Here is a tiny trained network, its code and every weight. The questions are about switching its units off for an input and a target symbol, where a switched-off unit gives its printed mean instead of its output.

import numpy as np


def w(rows, s, z=0):
    codes = np.array(rows[::2]) - 128.0
    scale = np.full(codes.shape[1], s)
    scale[-1] = z or s
    return codes * scale


def norm(h):
    return h / np.sqrt((h * h).mean(-1, keepdims=True) + 1e-5)


def f(y):
    return np.maximum(y, 0)


def softmax(a):
    e = np.exp(a - a.max(-1, keepdims=True))
    return e / e.sum(-1, keepdims=True)


def log_softmax(a):
    a = a - a.max(-1, keepdims=True)
    return a - np.log(np.exp(a).sum(-1, keepdims=True))


def net(x, mask):
    ids = ['αεθλτψ'.index(c) for c in x.split()]
    T = len(ids)
    res = E[ids] + P[:T]
    u = 0
    for l in range(2):
        q, k, v = (norm(res) @ M[l].T for M in (Q, K, V))
        z = softmax(np.where(np.tri(T) > 0, q @ k.T / 3**0.5, -1e9)) @ v
        res = res + np.where(mask[u], z, O[l][:, -1]) @ O[l][:, :-1]
        u += 1
        y = f(norm(res) @ A[l][:, :-1].T + A[l][:, -1])
        res = res + np.where(mask[u : u + 8], y, B[l][:, -1]) @ B[l][:, :-1]
        u += 8
    return log_softmax(norm(res)[-1] @ U[:, :-1].T + U[:, -1])


Q, K, V, O, A, B = {}, {}, {}, {}, {}, {}
E = w([
[195,120,103,237,170,120,74,151,79],'α',
[117,131,140,155,108,159,131,135,127],'ε',
[79,137,181,134,197,136,129,241,167],'θ',
[66,82,128,154,124,160,169,90,135],'λ',
[97,79,124,255,187,152,57,60,146],'τ',
[135,114,70,118,129,184,172,141,70],'ψ',
],0.017)
P = w([
[114,127,181,50,107,128,8,136,104],'0',
[97,199,176,135,157,151,143,97,84],'1',
[78,175,79,175,83,133,138,114,135],'2',
[136,91,80,131,103,180,110,139,180],'3',
[219,159,161,88,144,156,161,152,194],'4',
[162,158,187,87,108,104,174,182,141],'5',
[106,96,151,134,145,96,137,176,81],'6',
],0.012)
Q[0] = w([
[7,134,181,30,3,126,161,174,48],'0.h1',
[194,115,98,154,114,174,121,71,172],'0.h1',
[71,84,49,255,179,144,48,148,38],'0.h1',
],0.0082)
K[0] = w([
[77,149,5,197,89,125,114,162,199],'0.h1',
[123,143,173,117,187,89,118,85,58],'0.h1',
[166,7,100,66,114,158,41,164,171],'0.h1',
],0.011)
V[0] = w([
[174,164,118,190,120,253,152,111,87],'0.h1',
[71,165,71,106,146,150,205,254,95],'0.h1',
[209,142,147,120,44,29,123,130,68],'0.h1',
],0.0063)
O[0] = w([
[182,131,123,103,9,41,128,51,138,253],'0.h1',
[157,80,189,153,176,206,106,107,103,252],'0.h1',
[78,99,70,192,220,58,66,77,78,34],'0.h1',
],0.011,0.0051)
A[0] = w([
[122,162,74,103,92,51,185,92,153,109],'0.n1',
[91,95,161,130,100,167,170,115,158,187],'0.n2',
[165,206,42,165,82,156,165,171,109,176],'0.n3',
[150,73,76,127,159,57,170,45,122,145],'0.n4',
[135,149,155,221,118,149,139,160,188,145],'0.n5',
[111,118,178,90,88,211,168,98,123,1],'0.n6',
[131,127,89,176,255,39,61,113,137,113],'0.n7',
[187,116,108,192,62,157,66,102,113,250],'0.n8',
],0.0094,0.0036)
B[0] = w([
[134,1,243,82,144,98,109,138,121,153],'0.n1',
[124,149,102,145,124,72,197,145,145,194],'0.n2',
[86,79,90,105,192,73,144,119,158,199],'0.n3',
[105,145,163,128,108,228,206,153,48,151],'0.n4',
[150,97,161,88,212,54,115,66,133,181],'0.n5',
[113,194,37,186,96,117,143,123,144,209],'0.n6',
[77,230,47,141,130,59,171,243,162,155],'0.n7',
[106,150,162,223,169,180,150,123,84,246],'0.n8',
],0.0083,0.011)
Q[1] = w([
[117,72,82,176,203,40,110,2,57],'1.h1',
[215,131,218,35,35,143,72,159,158],'1.h1',
[78,178,134,37,77,104,192,191,115],'1.h1',
],0.0072)
K[1] = w([
[91,198,149,146,173,73,1,88,172],'1.h1',
[165,77,166,204,145,89,223,117,137],'1.h1',
[235,114,86,135,54,82,198,209,137],'1.h1',
],0.0082)
V[1] = w([
[49,121,158,194,4,164,56,131,168],'1.h1',
[185,70,1,77,185,152,58,126,53],'1.h1',
[178,156,184,219,189,34,45,223,139],'1.h1',
],0.0061)
O[1] = w([
[165,162,110,50,81,181,44,40,150,182],'1.h1',
[123,52,176,234,167,83,159,107,120,99],'1.h1',
[182,84,201,123,8,210,115,193,166,5],'1.h1',
],0.012,0.0022)
A[1] = w([
[77,103,172,139,254,82,157,118,168,150],'1.n1',
[158,113,151,33,109,131,170,98,89,239],'1.n2',
[120,115,109,131,185,142,154,26,91,255],'1.n3',
[165,123,114,236,101,133,110,31,29,28],'1.n4',
[144,176,24,101,91,62,132,99,119,140],'1.n5',
[91,133,80,178,120,59,180,74,56,147],'1.n6',
[149,190,115,188,139,100,215,179,103,120],'1.n7',
[178,120,98,238,43,198,115,22,9,44],'1.n8',
],0.0099,0.004)
B[1] = w([
[129,46,97,9,65,25,119,144,136,216],'1.n1',
[103,77,103,204,122,176,75,202,87,177],'1.n2',
[145,197,156,194,71,194,117,173,130,250],'1.n3',
[227,203,170,137,149,103,181,90,10,243],'1.n4',
[139,84,181,124,254,87,68,71,176,170],'1.n5',
[204,151,215,126,118,208,84,125,149,252],'1.n6',
[59,123,57,120,77,133,87,90,106,247],'1.n7',
[165,191,228,77,218,26,221,74,25,253],'1.n8',
],0.0099,0.012)
U = w([
[125,67,240,150,141,185,162,241,116,6],'α',
[167,90,137,126,75,176,25,67,120,67],'ε',
[107,196,97,117,253,136,102,136,174,91],'θ',
[160,186,187,153,159,97,183,114,79,205],'λ',
[97,91,128,83,140,33,178,129,139,206],'τ',
[110,212,62,184,77,156,182,202,140,118],'ψ',
],0.0076,0.0024)

Each question gives the input, a string of symbols that net reads in full, and the target symbol t.
The units are the heads (3 rows each of Q, K, V and O) and the neurons (one row each of A and B). Each row of codes is followed by its name. A weight is (code - 128) times the scale printed after its matrix; where a second scale follows, it is the last column's (O, A, B and U).
mask holds one flag per unit, layer by layer, with each layer's heads first. A switched-off unit (its flag False) gives its mean, the last column of its rows in O or B, instead of its output. The means were averaged over made-up inputs and are rounded, as every weight is.
A unit's drop is (log p(t) with every unit on - log p(t) with that unit switched off) / (log p(t) with every unit on - log p(t) with every unit switched off).
The circuit of an input: a set's keep is (log p(t) with only the set's units on - log p(t) with every unit switched off) / (log p(t) with every unit on - log p(t) with every unit switched off). Starting from the 12 units with the biggest drops (on a tie, the unit counted first), units are removed one at a time, each time the one whose removal leaves the highest keep (on an exact tie, the one counted first), for as long as the keep stays at least 0.8.
units of the circuit, in order: the units of the circuit, biggest drop first
unit that matters most: the unit with the biggest drop
k most important neurons: the k neurons with the biggest drops, biggest first
top k neurons in layer l: the k neurons of layer l with the biggest drops, biggest first
input α ψ ψ ψ τ θ θ, target ψ: 2 most important neurons	[0.n2, 1.n8]
input λ ψ τ α, target τ: units of the circuit, in order	[0.n3, 0.h1, 0.n5, 1.n1]
input λ ψ ε ψ θ λ τ, target τ: unit that matters most	0.h1
input α θ ε α, target ψ: units of the circuit, in order	[0.h1, 0.n7, 1.n8]
input λ ψ ε, target θ: units of the circuit, in order	[1.h1, 1.n5, 0.n3]
input θ ψ ψ τ, target α: units of the circuit, in order	[0.h1, 1.h1]
input ε ψ ψ τ, target θ: units of the circuit, in order	[0.h1, 0.n7, 1.n4, 1.n5]
input α ψ ψ τ τ, target ψ: units of the circuit, in order	[0.n7, 0.h1, 1.n8]
input θ ψ ψ τ α, target α: 2 most important neurons	[1.n8, 1.n4]
input θ λ τ, target α: units of the circuit, in order	[0.h1, 1.h1, 1.n4]
input θ ε α ψ λ, target ε: units of the circuit, in order	[1.n8, 1.n4]
input ψ ε ψ ε ε, target ε: 3 most important neurons	[1.n8, 1.n4, 1.n2]
input α λ θ θ ψ, target θ: 3 most important neurons	[1.n5, 1.n8, 1.n4]
input ψ λ ψ ψ ε, target θ: 4 most important neurons	[1.n5, 1.n1, 1.n8, 1.n4]
input θ α τ ε, target ψ: top 2 neurons in layer 0	[0.n6, 0.n2]
input ψ ψ ψ ψ α θ θ, target α: units of the circuit, in order	[1.n8]
input λ ψ ψ, target θ: 2 most important neurons	[1.n5, 1.n8]
input α ψ ψ ε ψ α λ, target ε: 3 most important neurons	[1.n8, 1.n5, 1.n4]
input θ θ θ, target α: top 2 neurons in layer 0	[0.n5, 0.n7]
input ψ ψ ε θ, target τ: unit that matters most	0.n5
input ε α ψ ψ, target ε: 2 most important neurons	[0.n3, 0.n5]
input θ τ ψ α ε, target τ: top 3 neurons in layer 0	[0.n1, 0.n3, 0.n8]
input α ψ τ, target ψ: 2 most important neurons	[0.n7, 1.n8]
